Here is a tiny trained network, its code and every weight. The questions are about switching its units off for an input and a class, where a switched-off unit gives its printed mean instead of its output.

import numpy as np


def w(rows, s, z=0):
    codes = np.array(rows[::2]) - 128.0
    scale = np.full(codes.shape[1], s)
    scale[-1] = z or s
    return codes * scale


def norm(h):
    return h / np.sqrt((h * h).mean(-1, keepdims=True) + 1e-5)


def f(y):
    return y / 2 * (1 + np.tanh(0.7978845608 * (y + 0.044715 * y**3)))


def log_softmax(a):
    a = a - a.max(-1, keepdims=True)
    return a - np.log(np.exp(a).sum(-1, keepdims=True))


def net(x, mask):
    res = np.array(x, float).reshape(1, 6) / 4 @ E
    u = 0
    for l in range(4):
        y = f(norm(res) @ A[l][:, :-1].T + A[l][:, -1])
        res = res + np.where(mask[u : u + 3], y, B[l][:, -1]) @ B[l][:, :-1]
        u += 3
    return log_softmax(norm(res)[-1] @ U[:, :-1].T + U[:, -1])


A, B = {}, {}
E = w([
[106,155,144,114,196,53,224,205,103,142],'x0',
[126,128,133,131,132,132,131,127,127,127],'x1',
[130,57,121,128,99,150,164,175,152,253],'x2',
[133,126,125,130,133,132,130,126,125,128],'x3',
[150,172,186,101,28,167,172,141,54,141],'x4',
[129,129,128,129,130,131,130,123,129,127],'x5',
],0.0057)
A[0] = w([
[116,146,114,116,71,148,169,143,105,170,5],'L0N0',
[137,39,115,111,108,154,146,169,136,254,201],'L0N1',
[111,137,130,133,118,97,168,141,111,155,14],'L0N2',
],0.0093,0.0022)
B[0] = w([
[232,57,198,155,148,85,75,157,2,166,168],'L0N0',
[112,90,135,188,101,140,182,30,243,180,250],'L0N1',
[71,166,93,121,71,110,208,121,118,122,144],'L0N2',
],0.0038,0.011)
A[1] = w([
[166,120,100,89,160,160,6,163,64,92,159],'L1N0',
[130,163,107,100,189,87,122,212,56,114,7],'L1N1',
[143,194,145,69,42,180,138,174,53,95,130],'L1N2',
],0.013,0.0018)
B[1] = w([
[22,124,158,144,132,47,89,251,47,132,222],'L1N0',
[251,128,115,30,177,192,38,62,110,91,204],'L1N1',
[62,220,43,192,131,201,209,1,183,216,254],'L1N2',
],0.0053,0.0077)
A[2] = w([
[198,99,145,96,135,144,81,149,149,70,2],'L2N0',
[164,119,179,81,30,164,187,142,83,149,73],'L2N1',
[136,145,134,131,172,87,251,172,125,161,84],'L2N2',
],0.019,0.00074)
B[2] = w([
[156,67,147,160,153,7,189,87,17,203,187],'L2N0',
[246,211,109,255,209,65,3,150,172,45,255],'L2N1',
[7,111,178,12,104,106,113,241,52,34,254],'L2N2',
],0.0081,0.0085)
A[3] = w([
[130,33,83,75,146,165,126,74,133,170,98],'L3N0',
[106,86,120,8,190,130,191,114,107,116,171],'L3N1',
[226,195,147,47,149,204,192,95,158,82,6],'L3N2',
],0.016,0.0013)
B[3] = w([
[137,100,98,92,69,117,113,113,97,77,225],'L3N0',
[133,146,159,127,149,171,186,107,182,162,254],'L3N1',
[180,96,87,84,148,181,68,250,104,173,205],'L3N2',
],0.015,0.0063)
U = w([
[74,142,168,139,154,46,62,228,83,52,254],'0',
[134,52,73,102,1,129,128,33,157,88,125],'1',
[201,108,158,91,198,65,205,43,67,158,193],'2',
[34,98,201,41,116,160,238,159,198,128,35],'3',
[26,221,100,181,47,184,164,47,97,178,66],'4',
[239,163,121,226,134,130,81,68,209,122,39],'5',
[189,159,82,67,159,221,120,189,104,192,125],'6',
],0.0098,0.0008)

Each question gives the input, the list of numbers given to net, and the class t.
The units are the neurons (one row each of A and B). Each row of codes is followed by its name. A weight is (code - 128) times the scale printed after its matrix; where a second scale follows, it is the last column's (A, B and U).
mask holds one flag per neuron, layer by layer. A switched-off neuron (its flag False) gives its mean, the last column of its row in B, instead of its output. The means were averaged over made-up inputs and are rounded, as every weight is.
A unit's drop is (log p(t) with every unit on - log p(t) with that unit switched off) / (log p(t) with every unit on - log p(t) with every unit switched off).
The circuit of an input: a set's keep is (log p(t) with only the set's units on - log p(t) with every unit switched off) / (log p(t) with every unit on - log p(t) with every unit switched off). Starting from all 12 units, units are removed one at a time, each time the one whose removal leaves the highest keep (on an exact tie, the one counted first), for as long as the keep stays at least 0.8.
circuit, biggest first: the units of the circuit, biggest drop first
most important unit: the unit with the biggest drop
top k neurons: the k neurons with the biggest drops, biggest first
top k neurons in layer l: the k neurons of layer l with the biggest drops, biggest first
input [4,4,-3,8,1,1], class 6: top 4 neurons : (L0N1, L1N1, L3N2, L1N2)
input [-3,-3,0,1,8,-3], class 4: most important unit : L1N2
input [0,-6,-2,2,1,0], class 4: circuit, biggest first : (L0N1, L1N2)
input [4,-2,-8,-6,4,-7], class 6: top 2 neurons : (L0N1, L3N2)
input [-4,-5,-8,-3,2,-8], class 4: top 2 neurons : (L0N1, L1N2)
input [4,-2,0,-7,1,6], class 6: circuit, biggest first : (L0N1, L1N1)
input [1,-2,-5,8,0,3], class 2: circuit, biggest first : (L0N1, L1N1, L2N0)
input [-8,-3,-7,4,-3,6], class 0: circuit, biggest first : (L1N0, L0N1)
input [2,-5,-2,5,7,6], class 6: top 3 neurons : (L0N1, L1N2, L3N2)
input [6,-3,8,-1,0,1], class 3: circuit, biggest first : (L2N2, L3N1)
input [-6,3,-6,7,-8,-3], class 0: circuit, biggest first : (L0N1, L1N0)
input [-3,7,7,2,-5,-3], class 1: circuit, biggest first : (L2N1, L3N0)
input [0,-8,4,-3,1,7], class 5: top 2 neurons in layer 1 : (L1N2, L1N0)
input [5,-3,3,-4,-1,2], class 3: most important unit : L3N1
input [-6,0,3,1,0,-5], class 1: top 2 neurons : (L2N1, L0N1)
input [6,4,0,-8,1,-5], class 6: top 2 neurons in layer 1 : (L1N1, L1N0)
input [0,2,-7,6,4,-6], class 4: top 2 neurons : (L0N1, L1N0)
input [5,-3,1,-7,-2,0], class 3: top 2 neurons : (L3N1, L2N1)
input [4,3,8,-2,8,0], class 0: top 2 neurons : (L2N1, L2N2)
input [2,6,-3,3,0,5], class 2: top 2 neurons : (L0N1, L2N0)
input [-3,1,8,8,1,-2], class 5: most important unit : L1N2
input [7,5,-5,-4,2,-6], class 6: top 2 neurons : (L0N1, L1N1)
input [0,4,7,8,2,7], class 5: top 3 neurons : (L1N0, L2N1, L0N1)
input [7,2,-7,5,6,5], class 6: circuit, biggest first : (L1N1, L3N2)
input [0,5,7,8,-7,6], class 1: circuit, biggest first : (L3N0, L2N1)
input [4,-3,-5,3,0,-8], class 2: circuit, biggest first : (L0N1, L2N0, L1N1)
input [2,-1,5,7,4,5], class 0: circuit, biggest first : (L2N2)
input [-8,7,-6,4,2,2], class 4: top 3 neurons : (L0N1, L2N1, L2N2)
input [-6,8,0,7,8,0], class 4: top 2 neurons in layer 1 : (L1N2, L1N0)
